Questions about the matrix below.
1) Give the first entry of the largest entry's row.
2) Give the entry just right of 6681.
3) Give the entry directly below the smallest entry.
4) Give the largest entry in the last column.
5) Give the first entry in reading order.
6) Give the smallest entry in the first row.
7) Give the third entry on the diagonal from the top-right corner.
8) Give the 2nd entry on the diagonal from the top-right corner.
5175  5184  6865  5943  5856  3637
4398  6763  6587  4279  6974  6222
6905  6788  6313  2867  6777  6267
4168  7037  7634  6007  6960  6095
4832  5268  7640  5487  7819  4774
8317  5494  7098  4932  6158  7671
6578  6604  7799  5533  6613  7583
4925  5017  5576  7943  4979  7091
4144  7091  6143  3777  6850  5676
4058  5178  3889  5294  4191  4416
6681  5657  7070  5511  6255  7890
4783  5859  7473  8311  5764  6501
4448  5371  6617  8483  5459  7244
5096  5190  6537  8256  4926  6276
7583  6730  7490  4371  6752  6893
1) 4448
2) 5657
3) 6007
4) 7890
5) 5175
6) 3637
7) 2867
8) 6974

B =
[[-1.70  0.05  1.59 -0.55 -4.54  2.70  1.50 -1.77  0.29 -0.19  2.71 -4.58]
 [ 3.22 -2.46 -0.42  1.16 -0.95  0.04 -3.17 -2.03  3.66  3.11  0.18  2.94]
 [-0.56  2.19  0.89 -0.32 -1.98 -0.76  1.31 -0.89 -1.43 -1.41 -0.74 -1.62]
 [ 0.58  1.85  2.48  0.21 -0.16 -0.80 -0.56  0.74 -0.08 -0.32  0.24
   2.70]]
The entry just right of -0.08 is -0.32
What is the entry just right of 0.21?
Answer: -0.16
The smallest entry -> -4.58
The 1st entry in reading order -> -1.70
The entry just right of the largest entry: 3.11
The 2nd smallest entry: -4.54
What is the entry just right of 0.18?
Answer: 2.94
The entry just left of -2.46 -> 3.22
The 3rd smallest entry is -3.17
What is the entry just right of -1.98?
Answer: -0.76
What is the entry just left of 2.19?
Answer: -0.56
The entry just right of -1.70 is 0.05
The entry just right of -0.76: 1.31
What is the entry just left of the smallest entry?
Answer: 2.71
What is the maximum?
Answer: 3.66
